Below are the code and all the weights of a small trained network. Each question names an input and a target symbol and asks about switching units off, where a switched-off unit gives its printed mean instead of its output.

import numpy as np


def w(rows, s, z=0):
    codes = np.array(rows[::2]) - 128.0
    scale = np.full(codes.shape[1], s)
    scale[-1] = z or s
    return codes * scale


def f(y):
    return np.maximum(y, 0)


def softmax(a):
    e = np.exp(a - a.max(-1, keepdims=True))
    return e / e.sum(-1, keepdims=True)


def log_softmax(a):
    a = a - a.max(-1, keepdims=True)
    return a - np.log(np.exp(a).sum(-1, keepdims=True))


def net(x, mask):
    ids = ['ΛΞγτφψω'.index(c) for c in x.split()]
    T = len(ids)
    res = E[ids] + P[:T]
    q, k, v = (res @ M[0].T for M in (Q, K, V))
    z = softmax(np.where(np.tri(T) > 0, q @ k.T / 3**0.5, -1e9)) @ v
    res = res + np.where(mask[0], z, O[0][:, -1]) @ O[0][:, :-1]
    y = f(res @ A[0][:, :-1].T + A[0][:, -1])
    res = res + np.where(mask[1:25], y, B[0][:, -1]) @ B[0][:, :-1]
    return log_softmax(res[-1] @ U[:, :-1].T + U[:, -1])


Q, K, V, O, A, B = {}, {}, {}, {}, {}, {}
E = w([
[89,60,117,28,131,136,90,166,7],'Λ',
[70,100,170,131,131,136,172,31,136],'Ξ',
[132,110,200,90,132,179,105,77,156],'γ',
[128,141,141,142,26,95,98,88,133],'τ',
[114,102,227,139,172,30,126,148,147],'φ',
[83,87,122,220,200,118,147,143,208],'ψ',
[86,241,109,157,190,174,124,52,136],'ω',
],0.02)
P = w([
[120,151,91,2,16,41,146,112,17],'0',
[135,53,122,221,125,172,59,118,50],'1',
[62,80,144,146,144,121,66,76,108],'2',
[93,86,135,113,153,113,108,97,145],'3',
[110,84,132,97,150,117,140,112,162],'4',
[120,79,119,72,156,118,160,111,181],'5',
[129,54,113,48,158,108,176,134,175],'6',
[94,106,104,34,140,103,152,188,168],'7',
],0.0089)
Q[0] = w([
[139,103,131,143,21,94,162,142,113],'H0',
[155,159,61,201,183,147,108,148,98],'H0',
[156,205,145,66,1,148,142,142,164],'H0',
],0.0091)
K[0] = w([
[119,184,74,181,53,88,97,155,69],'H0',
[101,34,144,119,46,121,132,147,157],'H0',
[115,115,24,157,143,2,23,233,147],'H0',
],0.0069)
V[0] = w([
[89,23,132,127,113,155,232,2,110],'H0',
[185,14,136,78,85,147,53,72,180],'H0',
[160,46,191,137,92,129,151,130,147],'H0',
],0.0066)
O[0] = w([
[85,205,71,150,70,50,187,248,189,254],'H0',
[70,218,234,38,64,177,203,144,99,128],'H0',
[222,130,195,194,83,1,143,207,118,79],'H0',
],0.01,0.0077)
A[0] = w([
[216,102,117,103,118,158,84,146,95,146],'N0',
[126,154,79,158,146,99,78,151,123,125],'N1',
[116,147,104,63,106,129,144,164,126,177],'N2',
[105,123,113,146,70,125,69,135,80,79],'N3',
[122,101,98,115,92,100,105,156,92,112],'N4',
[114,122,149,136,69,94,177,174,105,3],'N5',
[82,44,131,94,133,154,48,100,147,175],'N6',
[137,167,205,106,134,146,130,173,111,77],'N7',
[118,113,153,126,146,57,132,56,169,143],'N8',
[119,173,132,85,131,209,146,78,74,102],'N9',
[130,109,191,71,123,110,97,137,202,138],'N10',
[107,103,113,121,229,127,148,168,160,103],'N11',
[106,163,37,119,199,134,155,99,174,143],'N12',
[72,68,143,105,138,113,129,172,132,135],'N13',
[69,130,117,128,87,103,132,139,154,184],'N14',
[69,87,124,89,71,157,109,72,114,148],'N15',
[209,93,146,147,206,139,11,119,113,48],'N16',
[163,148,180,73,101,113,130,137,136,72],'N17',
[155,101,148,148,133,198,127,97,155,114],'N18',
[79,138,126,183,134,112,163,72,161,115],'N19',
[117,103,154,176,169,86,113,151,106,190],'N20',
[71,151,161,131,123,149,137,97,143,117],'N21',
[124,165,145,133,171,64,144,140,150,138],'N22',
[131,132,72,184,45,156,118,105,125,169],'N23',
],0.011,0.0054)
B[0] = w([
[133,149,105,199,196,203,198,54,76,132],'N0',
[134,120,47,145,98,130,118,119,155,158],'N1',
[79,107,178,140,134,152,124,123,201,185],'N2',
[156,107,51,236,117,87,145,14,176,138],'N3',
[71,180,126,175,119,132,131,76,165,141],'N4',
[145,120,113,38,88,191,39,54,79,182],'N5',
[159,177,203,65,205,43,173,169,93,219],'N6',
[113,52,97,193,105,91,86,157,118,168],'N7',
[168,133,104,113,123,112,157,165,62,168],'N8',
[101,139,169,73,117,131,73,66,141,175],'N9',
[150,179,79,130,69,129,196,101,71,162],'N10',
[98,88,195,128,151,98,87,136,188,181],'N11',
[154,55,83,154,134,183,93,115,154,252],'N12',
[120,138,94,154,131,223,150,87,79,167],'N13',
[151,156,173,147,193,76,165,132,132,207],'N14',
[161,40,70,125,76,108,193,155,112,193],'N15',
[185,113,146,114,75,119,2,196,114,152],'N16',
[240,73,103,161,142,140,93,148,155,155],'N17',
[48,157,185,80,230,97,172,117,145,157],'N18',
[126,118,109,110,107,123,113,198,117,205],'N19',
[92,201,18,127,92,155,140,124,85,144],'N20',
[134,96,142,147,106,153,129,202,125,190],'N21',
[177,204,141,142,152,116,74,108,68,188],'N22',
[8,184,218,143,152,18,175,76,127,157],'N23',
],0.0059,0.02)
U = w([
[103,197,17,109,92,254,118,51,127,217],'Λ',
[83,229,192,86,179,133,204,105,126,217],'Ξ',
[171,131,178,72,80,121,63,181,158,3],'γ',
[146,161,129,169,107,92,130,25,198,11],'τ',
[208,203,43,123,137,158,123,114,74,50],'φ',
[113,160,17,185,114,149,214,196,163,225],'ψ',
[103,166,166,159,174,147,98,93,223,16],'ω',
],0.0069,0.0026)

Each question gives the input, a string of symbols that net reads in full, and the target symbol t.
The units are the heads (3 rows each of Q, K, V and O) and the neurons (one row each of A and B). Each row of codes is followed by its name. A weight is (code - 128) times the scale printed after its matrix; where a second scale follows, it is the last column's (O, A, B and U).
mask holds one flag per unit, heads first, then neurons. A switched-off unit (its flag False) gives its mean, the last column of its rows in O or B, instead of its output. The means were averaged over made-up inputs and are rounded, as every weight is.
A unit's drop is (log p(t) with every unit on - log p(t) with that unit switched off) / (log p(t) with every unit on - log p(t) with every unit switched off).
The circuit of an input: a set's keep is (log p(t) with only the set's units on - log p(t) with every unit switched off) / (log p(t) with every unit on - log p(t) with every unit switched off). Starting from the 12 units with the biggest drops (on a tie, the unit counted first), units are removed one at a time, each time the one whose removal leaves the highest keep (on an exact tie, the one counted first), for as long as the keep stays at least 0.8.
units of the circuit, in order: the units of the circuit, biggest drop first
unit that matters most: the unit with the biggest drop
k most important neurons: the k neurons with the biggest drops, biggest first
drop when u is switched off: that unit's drop, to one decimal
input φ Ξ ψ φ ω ψ ψ φ, target ψ: 3 most important neurons => N5, N20, N9
input Λ γ ω τ, target Ξ: units of the circuit, in order => N12, N23
input ω γ Ξ γ φ Λ, target Ξ: unit that matters most => N12
input ψ ω Λ, target φ: 2 most important neurons => N6, N16
input ω ψ ω ω ω ψ, target ω: units of the circuit, in order => H0, N11
input ω Ξ Λ, target ψ: units of the circuit, in order => H0, N3
input ω ω Λ ω, target Λ: 2 most important neurons => N6, N12
input γ γ γ Ξ φ Λ, target Λ: 4 most important neurons => N5, N13, N6, N4
input ω Ξ τ φ, target ψ: units of the circuit, in order => H0, N20
input ω γ Ξ τ γ ψ, target Ξ: units of the circuit, in order => H0, N12
input τ ω ω, target ω: units of the circuit, in order => H0, N5, N11, N10
input Ξ Ξ ψ γ γ ω γ ω, target γ: units of the circuit, in order => H0, N7, N17, N5
input ω ψ Ξ Ξ φ ω, target ψ: 3 most important neurons => N6, N9, N1
input γ ω Ξ Λ Λ, target ψ: 2 most important neurons => N5, N15
input ω ω ω ω, target ω: most important neuron => N11
input ψ τ τ, target τ: 3 most important neurons => N3, N6, N23
input ψ γ τ ω Λ ψ γ ψ, target Ξ: 3 most important neurons => N12, N14, N15
input Λ ω ω φ φ ψ, target ω: 2 most important neurons => N11, N15
input Ξ τ γ ω Ξ, target ψ: 2 most important neurons => N15, N5
input ψ Λ ω Λ ω, target Λ: unit that matters most => N6
input γ φ γ φ φ, target φ: drop when N5 is switched off => 0.2
input γ γ Λ, target Λ: drop when N6 is switched off => 0.4
input γ ω γ ψ Λ, target Ξ: drop when N7 is switched off => 0.1
input γ Ξ φ τ, target τ: drop when N22 is switched off => 0.0
